Here is a tiny trained network, its code and every weight. The questions are about switching its units off for an input and a class, where a switched-off unit gives its printed mean instead of its output.

import numpy as np


def w(rows, s, z=0):
    codes = np.array(rows[::2]) - 128.0
    scale = np.full(codes.shape[1], s)
    scale[-1] = z or s
    return codes * scale


def f(y):
    return np.maximum(y, 0)


def log_softmax(a):
    a = a - a.max(-1, keepdims=True)
    return a - np.log(np.exp(a).sum(-1, keepdims=True))


def net(x, mask):
    res = np.array(x, float).reshape(1, 3) / 4 @ E
    y = f(res @ A[0][:, :-1].T + A[0][:, -1])
    res = res + np.where(mask, y, B[0][:, -1]) @ B[0][:, :-1]
    return log_softmax(res[-1] @ U[:, :-1].T + U[:, -1])


A, B = {}, {}
E = w([
[100,174,149,30,213,51,2,190,30,31],'x0',
[69,216,82,168,102,145,182,186,243,25],'x1',
[36,193,191,230,215,78,136,20,140,156],'x2',
],0.0083)
A[0] = w([
[158,84,165,131,135,90,111,110,101,161,254],'N0',
[126,72,80,160,67,168,200,95,179,182,156],'N1',
[187,75,41,13,53,207,105,254,98,138,135],'N2',
[111,118,170,172,105,185,185,98,180,164,80],'N3',
[145,32,181,138,135,105,110,96,38,171,118],'N4',
[38,214,102,163,107,107,160,232,195,80,119],'N5',
[115,192,163,70,222,19,88,209,71,62,103],'N6',
[52,228,184,227,207,101,100,76,101,165,120],'N7',
[161,62,161,125,159,98,97,89,99,167,63],'N8',
[83,185,196,193,207,73,119,68,155,162,199],'N9',
[90,130,167,181,211,147,136,107,100,144,49],'N10',
],0.0079,0.0049)
B[0] = w([
[115,194,77,86,139,141,144,102,156,91,195],'N0',
[162,133,153,117,108,105,135,122,193,144,218],'N1',
[133,108,171,81,116,147,71,153,131,103,248],'N2',
[164,112,129,120,131,96,128,137,168,167,191],'N3',
[116,192,126,88,156,183,158,106,156,138,200],'N4',
[83,170,105,10,147,183,170,114,143,154,220],'N5',
[164,142,122,143,167,43,142,136,184,187,253],'N6',
[123,142,201,110,117,136,115,146,116,83,245],'N7',
[95,144,107,90,146,173,152,119,126,150,173],'N8',
[127,133,172,121,86,137,99,139,143,91,243],'N9',
[134,94,178,91,144,143,116,172,147,103,171],'N10',
],0.012,0.014)
U = w([
[65,180,55,69,182,239,172,135,147,144,113],'0',
[170,81,193,116,65,145,30,191,137,21,103],'1',
[241,127,123,140,132,1,137,139,188,212,121],'2',
[165,171,74,116,72,113,100,108,136,61,254],'3',
[146,69,76,140,168,138,193,135,52,107,97],'4',
[116,83,92,196,122,99,116,141,93,153,94],'5',
[147,104,83,202,126,122,109,120,103,136,96],'6',
[134,89,63,198,98,101,91,113,81,122,91],'7',
],0.0074,0.0081)

Each question gives the input, the list of numbers given to net, and the class t.
The units are the neurons (one row each of A and B). Each row of codes is followed by its name. A weight is (code - 128) times the scale printed after its matrix; where a second scale follows, it is the last column's (A, B and U).
mask holds one flag per neuron, in row order. A switched-off neuron (its flag False) gives its mean, the last column of its row in B, instead of its output. The means were averaged over made-up inputs and are rounded, as every weight is.
A unit's drop is (log p(t) with every unit on - log p(t) with that unit switched off) / (log p(t) with every unit on - log p(t) with every unit switched off).
The circuit of an input: a set's keep is (log p(t) with only the set's units on - log p(t) with every unit switched off) / (log p(t) with every unit on - log p(t) with every unit switched off). Starting from all 11 units, units are removed one at a time, each time the one whose removal leaves the highest keep (on an exact tie, the one counted first), for as long as the keep stays at least 0.8.
circuit, biggest first: the units of the circuit, biggest drop first
most important unit: the unit with the biggest drop
top k neurons: the k neurons with the biggest drops, biggest first
drop when u is switched off: that unit's drop, to one decimal
input [-5,-6,7], class 1: top 4 neurons : [N9, N5, N7, N10]
input [7,-7,1], class 0: most important unit : N4
input [-7,-8,-1], class 0: top 4 neurons : [N4, N6, N8, N0]
input [-7,-4,7], class 1: top 2 neurons : [N6, N9]
input [6,-2,5], class 2: top 2 neurons : [N6, N2]
input [8,2,7], class 2: top 2 neurons : [N6, N2]
input [-5,5,-6], class 1: top 2 neurons : [N2, N6]
input [7,-8,-4], class 0: top 3 neurons : [N4, N8, N0]
input [-1,-4,7], class 1: top 3 neurons : [N9, N7, N5]
input [-3,-4,-3], class 0: top 3 neurons : [N6, N9, N7]
input [-5,-5,-7], class 1: top 4 neurons : [N2, N6, N5, N1]
input [-6,3,5], class 2: top 3 neurons : [N3, N2, N1]
input [-7,3,-7], class 1: top 2 neurons : [N2, N6]
input [4,-1,0], class 2: top neuron : [N6]
input [-5,4,-1], class 2: top 3 neurons : [N1, N3, N4]
input [8,6,-2], class 2: drop when N6 is switched off : 1.6
input [-4,-5,1], class 0: drop when N4 is switched off : 0.4
input [-5,-8,1], class 0: drop when N4 is switched off : 0.1
input [7,4,-4], class 2: drop when N6 is switched off : 1.1
input [-5,2,-3], class 2: circuit, biggest first : [N1]
